Below is a small trained network, with its code and all its weights. Each question gives an input and a class and asks what happens when units are switched off, that is, made to give their printed mean instead of their output.

import numpy as np


def w(rows, s, z=0):
    codes = np.array(rows[::2]) - 128.0
    scale = np.full(codes.shape[1], s)
    scale[-1] = z or s
    return codes * scale


def norm(h):
    return h / np.sqrt((h * h).mean(-1, keepdims=True) + 1e-5)


def f(y):
    return np.maximum(y, 0)


def log_softmax(a):
    a = a - a.max(-1, keepdims=True)
    return a - np.log(np.exp(a).sum(-1, keepdims=True))


def net(x, mask):
    res = np.array(x, float).reshape(1, 2) / 4 @ E
    u = 0
    for l in range(2):
        y = f(norm(res) @ A[l][:, :-1].T + A[l][:, -1])
        res = res + np.where(mask[u : u + 16], y, B[l][:, -1]) @ B[l][:, :-1]
        u += 16
    return log_softmax(norm(res)[-1] @ U[:, :-1].T + U[:, -1])


A, B = {}, {}
E = w([
[250,139,148],'x0',
[144,2,153],'x1',
],0.0074)
A[0] = w([
[115,38,127,89],'0.n1',
[109,80,151,189],'0.n2',
[136,227,195,43],'0.n3',
[188,66,5,71],'0.n4',
[22,72,164,198],'0.n5',
[163,109,181,152],'0.n6',
[135,193,127,1],'0.n7',
[190,174,173,187],'0.n8',
[254,103,160,107],'0.n9',
[126,159,102,98],'0.n10',
[131,163,106,31],'0.n11',
[62,10,152,63],'0.n12',
[180,213,153,47],'0.n13',
[98,110,120,63],'0.n14',
[119,92,190,53],'0.n15',
[234,86,135,124],'0.n16',
],0.0077,0.0026)
B[0] = w([
[135,206,158,201],'0.n1',
[50,133,81,196],'0.n2',
[96,148,165,183],'0.n3',
[79,87,141,166],'0.n4',
[243,134,32,255],'0.n5',
[182,239,86,186],'0.n6',
[29,191,130,154],'0.n7',
[136,133,42,213],'0.n8',
[198,101,101,252],'0.n9',
[110,206,139,154],'0.n10',
[2,181,135,140],'0.n11',
[131,157,172,230],'0.n12',
[64,84,130,187],'0.n13',
[97,86,87,143],'0.n14',
[176,113,110,152],'0.n15',
[37,178,76,238],'0.n16',
],0.0045)
A[1] = w([
[159,178,89,167],'1.n1',
[55,89,117,166],'1.n2',
[222,75,136,254],'1.n3',
[121,251,230,167],'1.n4',
[93,168,149,80],'1.n5',
[174,171,173,210],'1.n6',
[164,41,137,123],'1.n7',
[96,138,229,131],'1.n8',
[85,164,180,196],'1.n9',
[26,146,122,106],'1.n10',
[30,131,101,129],'1.n11',
[91,165,62,127],'1.n12',
[109,208,168,137],'1.n13',
[142,2,179,226],'1.n14',
[148,164,84,154],'1.n15',
[156,110,39,140],'1.n16',
],0.0087,0.0021)
B[1] = w([
[117,93,188,241],'1.n1',
[224,205,68,190],'1.n2',
[75,157,115,249],'1.n3',
[77,74,122,218],'1.n4',
[127,83,215,167],'1.n5',
[69,153,2,176],'1.n6',
[59,146,150,193],'1.n7',
[191,79,141,133],'1.n8',
[124,79,179,175],'1.n9',
[185,135,119,222],'1.n10',
[200,165,79,231],'1.n11',
[192,72,170,252],'1.n12',
[106,118,122,201],'1.n13',
[31,215,161,206],'1.n14',
[119,89,166,227],'1.n15',
[140,126,173,255],'1.n16',
],0.0061,0.0047)
U = w([
[43,180,135,214],'0',
[215,159,7,180],'1',
[206,40,209,169],'2',
[127,65,109,2],'3',
[133,79,116,2],'4',
],0.015,0.0085)

Each question gives the input, the list of numbers given to net, and the class t.
The units are the neurons (one row each of A and B). Each row of codes is followed by its name. A weight is (code - 128) times the scale printed after its matrix; where a second scale follows, it is the last column's (A, B and U).
mask holds one flag per neuron, layer by layer. A switched-off neuron (its flag False) gives its mean, the last column of its row in B, instead of its output. The means were averaged over made-up inputs and are rounded, as every weight is.
A unit's drop is (log p(t) with every unit on - log p(t) with that unit switched off) / (log p(t) with every unit on - log p(t) with every unit switched off).
The circuit of an input: a set's keep is (log p(t) with only the set's units on - log p(t) with every unit switched off) / (log p(t) with every unit on - log p(t) with every unit switched off). Starting from the 12 units with the biggest drops (on a tie, the unit counted first), units are removed one at a time, each time the one whose removal leaves the highest keep (on an exact tie, the one counted first), for as long as the keep stays at least 0.8.
units of the circuit, in order: the units of the circuit, biggest drop first
most important unit: the unit with the biggest drop
k most important neurons: the k neurons with the biggest drops, biggest first
top k neurons in layer l: the k neurons of layer l with the biggest drops, biggest first
drop of u: that unit's drop, to one decimal
input [8,6], class 1: units of the circuit, in order -> (1.n12 1.n3 1.n6 0.n16)
input [-8,-7], class 1: units of the circuit, in order -> (1.n11 1.n10 1.n14)
input [-7,-6], class 1: 3 most important neurons -> (1.n11 1.n10 1.n14)
input [7,5], class 1: most important neuron -> (0.n6)
input [2,1], class 2: top 2 neurons in layer 0 -> (0.n16 0.n5)
input [6,6], class 0: top 3 neurons in layer 1 -> (1.n14 1.n3 1.n7)
input [-2,3], class 2: top 2 neurons in layer 1 -> (1.n14 1.n6)
input [-4,-3], class 1: top 2 neurons in layer 0 -> (0.n12 0.n1)
input [3,-1], class 2: top 3 neurons in layer 0 -> (0.n5 0.n13 0.n16)
input [-1,2], class 2: 2 most important neurons -> (0.n2 1.n14)
input [2,0], class 2: top 2 neurons in layer 0 -> (0.n5 0.n16)
input [-5,-4], class 1: 2 most important neurons -> (1.n11 1.n14)
input [-1,-3], class 2: 2 most important neurons -> (1.n5 1.n9)
input [-3,2], class 2: most important unit -> 0.n5
input [3,0], class 2: 3 most important neurons -> (0.n16 0.n5 1.n1)
input [7,-7], class 0: 2 most important neurons -> (0.n5 1.n11)
input [-3,-3], class 2: top 2 neurons in layer 0 -> (0.n16 0.n2)
input [1,0], class 2: top 3 neurons in layer 0 -> (0.n9 0.n5 0.n2)
input [3,-4], class 0: top 2 neurons in layer 1 -> (1.n6 1.n16)
input [5,8], class 0: most important unit -> 1.n14
input [-6,-5], class 1: drop of 1.n3 -> 0.2
input [-7,-5], class 1: drop of 1.n14 -> 0.2
input [-8,-6], class 1: drop of 1.n10 -> 0.3
input [6,-8], class 0: drop of 0.n5 -> 0.6
